Below are the code and all the weights of a small trained network. Each question names an input and a class and asks about switching units off, where a switched-off unit gives its printed mean instead of its output.

import numpy as np


def w(rows, s, z=0):
    codes = np.array(rows[::2]) - 128.0
    scale = np.full(codes.shape[1], s)
    scale[-1] = z or s
    return codes * scale


def norm(h):
    return h / np.sqrt((h * h).mean(-1, keepdims=True) + 1e-5)


def f(y):
    return np.maximum(y, 0)


def log_softmax(a):
    a = a - a.max(-1, keepdims=True)
    return a - np.log(np.exp(a).sum(-1, keepdims=True))


def net(x, mask):
    res = np.array(x, float).reshape(1, 2) / 4 @ E
    u = 0
    for l in range(4):
        y = f(norm(res) @ A[l][:, :-1].T + A[l][:, -1])
        res = res + np.where(mask[u : u + 4], y, B[l][:, -1]) @ B[l][:, :-1]
        u += 4
    return log_softmax(norm(res)[-1] @ U[:, :-1].T + U[:, -1])


A, B = {}, {}
E = w([
[146,106,32,104,141,211,199],'x0',
[89,72,3,253,95,147,113],'x1',
],0.0053)
A[0] = w([
[117,115,105,169,61,181,1,136],'L0N0',
[104,77,170,225,199,117,50,1],'L0N1',
[186,158,99,80,116,95,162,67],'L0N2',
[174,193,189,127,94,83,125,99],'L0N3',
],0.0057,0.0038)
B[0] = w([
[194,161,89,164,95,108,62,252],'L0N0',
[116,46,90,176,28,99,6,195],'L0N1',
[196,166,66,140,254,154,152,162],'L0N2',
[32,59,173,168,108,92,178,219],'L0N3',
],0.0083,0.0038)
A[1] = w([
[174,154,106,103,160,138,169,86],'L1N0',
[209,191,110,17,196,170,169,68],'L1N1',
[174,165,122,146,172,179,155,69],'L1N2',
[101,126,59,119,167,164,255,5],'L1N3',
],0.006,0.002)
B[1] = w([
[163,204,67,111,68,213,130,189],'L1N0',
[201,206,99,28,31,205,2,254],'L1N1',
[146,157,162,125,150,94,157,186],'L1N2',
[191,187,192,87,134,46,82,236],'L1N3',
],0.0059,0.0043)
A[2] = w([
[253,170,5,141,217,240,129,92],'L2N0',
[97,80,174,201,122,54,87,248],'L2N1',
[170,133,84,93,196,237,114,206],'L2N2',
[155,181,76,56,172,77,164,72],'L2N3',
],0.0056,0.0018)
B[2] = w([
[68,65,254,110,170,132,130,253],'L2N0',
[220,136,128,5,198,138,184,237],'L2N1',
[61,206,17,223,147,253,117,196],'L2N2',
[81,116,81,184,164,114,171,165],'L2N3',
],0.0078,0.0065)
A[3] = w([
[2,131,119,227,218,146,138,5],'L3N0',
[126,146,164,105,155,111,181,120],'L3N1',
[92,135,150,80,161,98,182,74],'L3N2',
[144,132,147,144,103,90,92,55],'L3N3',
],0.011,0.0021)
B[3] = w([
[74,110,183,175,41,140,136,254],'L3N0',
[153,57,158,109,154,153,131,198],'L3N1',
[179,106,161,104,134,80,131,204],'L3N2',
[155,134,8,166,84,167,130,177],'L3N3',
],0.011,0.0063)
U = w([
[200,75,181,16,185,72,143,183],'0',
[133,244,116,49,162,246,92,182],'1',
[199,103,10,159,75,97,62,199],'2',
[9,117,152,220,45,179,133,178],'3',
[74,146,92,129,182,132,197,2],'4',
[82,167,104,145,185,115,185,19],'5',
[96,188,115,178,224,83,154,39],'6',
[54,158,102,101,125,56,140,21],'7',
],0.012,0.0057)

Each question gives the input, the list of numbers given to net, and the class t.
The units are the neurons (one row each of A and B). Each row of codes is followed by its name. A weight is (code - 128) times the scale printed after its matrix; where a second scale follows, it is the last column's (A, B and U).
mask holds one flag per neuron, layer by layer. A switched-off neuron (its flag False) gives its mean, the last column of its row in B, instead of its output. The means were averaged over made-up inputs and are rounded, as every weight is.
A unit's drop is (log p(t) with every unit on - log p(t) with that unit switched off) / (log p(t) with every unit on - log p(t) with every unit switched off).
The circuit of an input: a set's keep is (log p(t) with only the set's units on - log p(t) with every unit switched off) / (log p(t) with every unit on - log p(t) with every unit switched off). Starting from the 12 units with the biggest drops (on a tie, the unit counted first), units are removed one at a time, each time the one whose removal leaves the highest keep (on an exact tie, the one counted first), for as long as the keep stays at least 0.8.
units of the circuit, in order: the units of the circuit, biggest drop first
unit that matters most: the unit with the biggest drop
k most important neurons: the k neurons with the biggest drops, biggest first
drop when u is switched off: that unit's drop, to one decimal
input [6,1], class 3: 4 most important neurons => [L2N1, L2N2, L2N0, L2N3]
input [8,1], class 3: unit that matters most => L2N2
input [-4,0], class 0: units of the circuit, in order => [L2N1, L1N1]
input [-6,1], class 2: 3 most important neurons => [L0N1, L2N0, L3N3]
input [1,-8], class 1: 4 most important neurons => [L1N1, L0N2, L0N1, L2N0]
input [-5,0], class 0: 3 most important neurons => [L2N1, L1N1, L0N3]
input [7,1], class 3: 3 most important neurons => [L2N2, L2N1, L2N0]
input [1,0], class 1: 3 most important neurons => [L0N1, L0N3, L0N0]
input [0,3], class 2: 2 most important neurons => [L0N0, L3N0]
input [-3,1], class 2: drop when L1N1 is switched off => 0.0
input [4,-7], class 1: drop when L1N1 is switched off => 0.4
input [-5,6], class 2: drop when L1N0 is switched off => 0.0
input [2,-7], class 1: drop when L2N2 is switched off => 0.1
input [0,1], class 2: units of the circuit, in order => [L0N0]
